Here is a tiny trained network, its code and every weight. The questions are about switching its units off for an input and a class, where a switched-off unit gives its printed mean instead of its output.

import numpy as np


def w(rows, s, z=0):
    codes = np.array(rows[::2]) - 128.0
    scale = np.full(codes.shape[1], s)
    scale[-1] = z or s
    return codes * scale


def norm(h):
    return h / np.sqrt((h * h).mean(-1, keepdims=True) + 1e-5)


def f(y):
    return y / 2 * (1 + np.tanh(0.7978845608 * (y + 0.044715 * y**3)))


def log_softmax(a):
    a = a - a.max(-1, keepdims=True)
    return a - np.log(np.exp(a).sum(-1, keepdims=True))


def net(x, mask):
    res = np.array(x, float).reshape(1, 4) / 4 @ E
    u = 0
    for l in range(3):
        y = f(norm(res) @ A[l][:, :-1].T + A[l][:, -1])
        res = res + np.where(mask[u : u + 7], y, B[l][:, -1]) @ B[l][:, :-1]
        u += 7
    return log_softmax(norm(res)[-1] @ U[:, :-1].T + U[:, -1])


A, B = {}, {}
E = w([
[187,102,120,221,10,152],'x0',
[237,33,83,76,192,122],'x1',
[170,131,189,161,128,3],'x2',
[148,153,95,229,211,122],'x3',
],0.002)
A[0] = w([
[139,130,221,193,154,56,249],'0.n1',
[60,226,202,205,61,153,15],'0.n2',
[169,152,52,179,16,145,109],'0.n3',
[158,217,33,243,177,125,35],'0.n4',
[153,191,143,184,254,181,153],'0.n5',
[89,134,180,36,57,141,66],'0.n6',
[133,116,159,23,28,124,76],'0.n7',
],0.0042,0.0019)
B[0] = w([
[115,160,179,60,72,102,250],'0.n1',
[64,192,53,105,113,124,193],'0.n2',
[118,136,254,144,136,134,181],'0.n3',
[49,22,191,141,126,101,180],'0.n4',
[78,80,146,128,85,61,225],'0.n5',
[84,57,84,104,133,65,167],'0.n6',
[54,61,162,176,126,80,182],'0.n7',
],0.0051,0.0021)
A[1] = w([
[162,100,110,123,145,149,4],'1.n1',
[83,164,200,111,143,143,126],'1.n2',
[188,86,175,118,156,162,127],'1.n3',
[132,183,97,125,154,131,136],'1.n4',
[95,112,98,135,127,254,11],'1.n5',
[77,93,103,171,180,195,118],'1.n6',
[99,119,108,101,100,105,193],'1.n7',
],0.0072,0.0022)
B[1] = w([
[183,127,88,184,91,33,107],'1.n1',
[203,93,12,85,234,134,217],'1.n2',
[19,212,17,155,130,102,208],'1.n3',
[83,136,166,139,157,160,113],'1.n4',
[166,162,233,29,54,16,179],'1.n5',
[171,151,225,82,115,3,201],'1.n6',
[124,137,215,197,222,204,253],'1.n7',
],0.0036,0.0022)
A[2] = w([
[156,138,153,171,36,182,171],'2.n1',
[204,99,87,129,149,107,2],'2.n2',
[119,123,158,67,183,150,198],'2.n3',
[193,81,2,114,104,73,79],'2.n4',
[108,63,82,32,81,182,21],'2.n5',
[182,20,83,89,125,73,68],'2.n6',
[190,181,161,105,110,81,112],'2.n7',
],0.006,0.0019)
B[2] = w([
[182,123,52,123,255,92,175],'2.n1',
[87,167,169,111,176,87,113],'2.n2',
[223,132,85,201,102,159,255],'2.n3',
[57,198,117,108,131,173,179],'2.n4',
[126,164,188,148,169,42,131],'2.n5',
[59,147,135,153,108,141,229],'2.n6',
[127,144,177,70,96,205,184],'2.n7',
],0.0065,0.0025)
U = w([
[1,243,54,125,148,150,158],'0',
[60,2,187,184,159,29,142],'1',
[194,167,224,49,81,134,151],'2',
[254,114,20,174,208,137,164],'3',
[142,52,87,189,56,239,146],'4',
[125,69,46,138,69,174,3],'5',
],0.0099,0.0065)

Each question gives the input, the list of numbers given to net, and the class t.
The units are the neurons (one row each of A and B). Each row of codes is followed by its name. A weight is (code - 128) times the scale printed after its matrix; where a second scale follows, it is the last column's (A, B and U).
mask holds one flag per neuron, layer by layer. A switched-off neuron (its flag False) gives its mean, the last column of its row in B, instead of its output. The means were averaged over made-up inputs and are rounded, as every weight is.
A unit's drop is (log p(t) with every unit on - log p(t) with that unit switched off) / (log p(t) with every unit on - log p(t) with every unit switched off).
The circuit of an input: a set's keep is (log p(t) with only the set's units on - log p(t) with every unit switched off) / (log p(t) with every unit on - log p(t) with every unit switched off). Starting from the 12 units with the biggest drops (on a tie, the unit counted first), units are removed one at a time, each time the one whose removal leaves the highest keep (on an exact tie, the one counted first), for as long as the keep stays at least 0.8.
units of the circuit, in order: the units of the circuit, biggest drop first
most important unit: the unit with the biggest drop
k most important neurons: the k neurons with the biggest drops, biggest first
k most important neurons of layer l: the k neurons of layer l with the biggest drops, biggest first
input [5,1,3,-7], class 1: units of the circuit, in order => 0.n7
input [1,0,-2,1], class 4: 2 most important neurons => 0.n4; 0.n3
input [-4,-3,-6,7], class 1: 2 most important neurons => 0.n5; 0.n4
input [-7,-2,4,4], class 3: units of the circuit, in order => 1.n2; 2.n3
input [-5,5,4,0], class 0: units of the circuit, in order => 2.n4; 0.n3; 2.n6
input [-4,-1,5,3], class 2: 2 most important neurons of layer 0 => 0.n1; 0.n5
input [0,8,8,8], class 0: 2 most important neurons of layer 0 => 0.n7; 0.n3
input [-4,2,4,1], class 2: 3 most important neurons of layer 0 => 0.n1; 0.n4; 0.n2
input [8,-7,-7,-3], class 3: 3 most important neurons of layer 2 => 2.n1; 2.n6; 2.n4
input [0,-6,-7,7], class 1: 3 most important neurons of layer 0 => 0.n4; 0.n5; 0.n1
input [8,-1,-4,-7], class 3: 4 most important neurons => 2.n1; 0.n4; 0.n5; 2.n6
input [1,4,1,4], class 0: 2 most important neurons => 0.n7; 0.n2
input [-5,0,-4,1], class 3: 2 most important neurons of layer 2 => 2.n3; 2.n4
input [4,-1,-5,-2], class 2: 3 most important neurons => 1.n5; 0.n1; 0.n5
input [-4,6,-8,-1], class 2: 3 most important neurons => 1.n5; 1.n6; 1.n2
input [4,5,4,-6], class 1: most important unit => 0.n7
input [-5,-1,4,1], class 3: units of the circuit, in order => 2.n3; 1.n2
input [0,-6,6,-8], class 1: 3 most important neurons of layer 2 => 2.n4; 2.n7; 2.n6
input [-7,1,3,6], class 3: 2 most important neurons of layer 0 => 0.n7; 0.n6
input [2,5,-4,3], class 0: units of the circuit, in order => 2.n4
